Here is a tiny trained network, its code and every weight. The questions are about switching its units off for an input and a class, where a switched-off unit gives its printed mean instead of its output.

import numpy as np


def w(rows, s, z=0):
    codes = np.array(rows[::2]) - 128.0
    scale = np.full(codes.shape[1], s)
    scale[-1] = z or s
    return codes * scale


def norm(h):
    return h / np.sqrt((h * h).mean(-1, keepdims=True) + 1e-5)


def f(y):
    return np.maximum(y, 0)


def log_softmax(a):
    a = a - a.max(-1, keepdims=True)
    return a - np.log(np.exp(a).sum(-1, keepdims=True))


def net(x, mask):
    res = np.array(x, float).reshape(1, 2) / 4 @ E
    u = 0
    for l in range(4):
        y = f(norm(res) @ A[l][:, :-1].T + A[l][:, -1])
        res = res + np.where(mask[u : u + 5], y, B[l][:, -1]) @ B[l][:, :-1]
        u += 5
    return log_softmax(norm(res)[-1] @ U[:, :-1].T + U[:, -1])


A, B = {}, {}
E = w([
[242,159,23,149,51,64],'x0',
[155,72,19,255,221,251],'x1',
],0.0074)
A[0] = w([
[98,50,144,216,167,240,20],'0.n1',
[209,211,147,201,1,66,102],'0.n2',
[218,142,107,132,220,153,108],'0.n3',
[232,167,96,149,39,50,249],'0.n4',
[239,61,115,254,188,38,124],'0.n5',
],0.0071,0.0014)
B[0] = w([
[105,131,32,61,139,111,229],'0.n1',
[101,79,79,80,118,244,231],'0.n2',
[87,143,167,190,8,155,181],'0.n3',
[115,100,39,60,198,144,253],'0.n4',
[144,168,126,2,89,164,209],'0.n5',
],0.0096,0.0074)
A[1] = w([
[164,99,108,172,242,138,249],'1.n1',
[141,92,161,169,172,86,61],'1.n2',
[153,110,136,44,109,93,167],'1.n3',
[218,167,115,83,82,113,198],'1.n4',
[128,189,120,151,143,254,195],'1.n5',
],0.0098,0.0017)
B[1] = w([
[179,127,115,140,163,42,167],'1.n1',
[59,213,136,95,162,102,128],'1.n2',
[193,172,24,255,105,169,255],'1.n3',
[75,109,89,96,236,236,211],'1.n4',
[59,214,81,77,43,145,254],'1.n5',
],0.0075,0.0059)
A[2] = w([
[121,64,185,84,42,145,48],'2.n1',
[123,248,168,125,189,172,187],'2.n2',
[78,69,42,43,165,187,248],'2.n3',
[203,159,131,176,146,71,71],'2.n4',
[87,186,86,2,184,89,153],'2.n5',
],0.007,0.0017)
B[2] = w([
[106,144,134,164,211,72,134],'2.n1',
[198,170,143,166,114,89,150],'2.n2',
[176,89,2,122,134,253,249],'2.n3',
[65,161,154,60,173,104,130],'2.n4',
[140,65,78,185,62,230,205],'2.n5',
],0.0067,0.015)
A[3] = w([
[73,239,231,254,117,98,247],'3.n1',
[71,168,103,193,178,172,57],'3.n2',
[83,111,40,84,127,188,211],'3.n3',
[158,141,98,119,164,68,86],'3.n4',
[133,136,124,171,93,136,53],'3.n5',
],0.0093,0.0014)
B[3] = w([
[168,40,175,86,108,111,165],'3.n1',
[127,110,126,100,54,100,153],'3.n2',
[173,220,131,167,108,149,250],'3.n3',
[75,144,150,172,150,120,130],'3.n4',
[120,138,254,131,124,165,134],'3.n5',
],0.0099,0.017)
U = w([
[100,144,142,165,182,72,2],'0',
[147,168,42,147,98,236,214],'1',
[155,53,246,107,103,108,144],'2',
],0.014,0.0032)

Each question gives the input, the list of numbers given to net, and the class t.
The units are the neurons (one row each of A and B). Each row of codes is followed by its name. A weight is (code - 128) times the scale printed after its matrix; where a second scale follows, it is the last column's (A, B and U).
mask holds one flag per neuron, layer by layer. A switched-off neuron (its flag False) gives its mean, the last column of its row in B, instead of its output. The means were averaged over made-up inputs and are rounded, as every weight is.
A unit's drop is (log p(t) with every unit on - log p(t) with that unit switched off) / (log p(t) with every unit on - log p(t) with every unit switched off).
most important unit: the unit with the biggest drop
k most important neurons: the k neurons with the biggest drops, biggest first
k most important neurons of layer l: the k neurons of layer l with the biggest drops, biggest first
drop when u is switched off: that unit's drop, to one decimal
input [-5,-8], class 2: most important unit	2.n3
input [-6,-5], class 2: 3 most important neurons	[0.n4; 2.n3; 0.n2]
input [-5,-2], class 2: 3 most important neurons	[0.n4; 0.n2; 0.n1]
input [-3,-3], class 2: 4 most important neurons of layer 0	[0.n4; 0.n2; 0.n1; 0.n5]
input [-4,-6], class 2: 2 most important neurons of layer 0	[0.n4; 0.n1]
input [-6,-4], class 2: 3 most important neurons	[0.n4; 0.n2; 2.n3]
input [-6,-8], class 2: 2 most important neurons	[0.n4; 2.n3]
input [-4,-7], class 2: 3 most important neurons	[0.n4; 2.n3; 0.n1]
input [-7,-5], class 2: 3 most important neurons of layer 0	[0.n4; 0.n2; 0.n1]
input [-5,-6], class 2: 2 most important neurons	[0.n4; 2.n3]
input [-2,-3], class 2: drop when 2.n3 is switched off	0.9
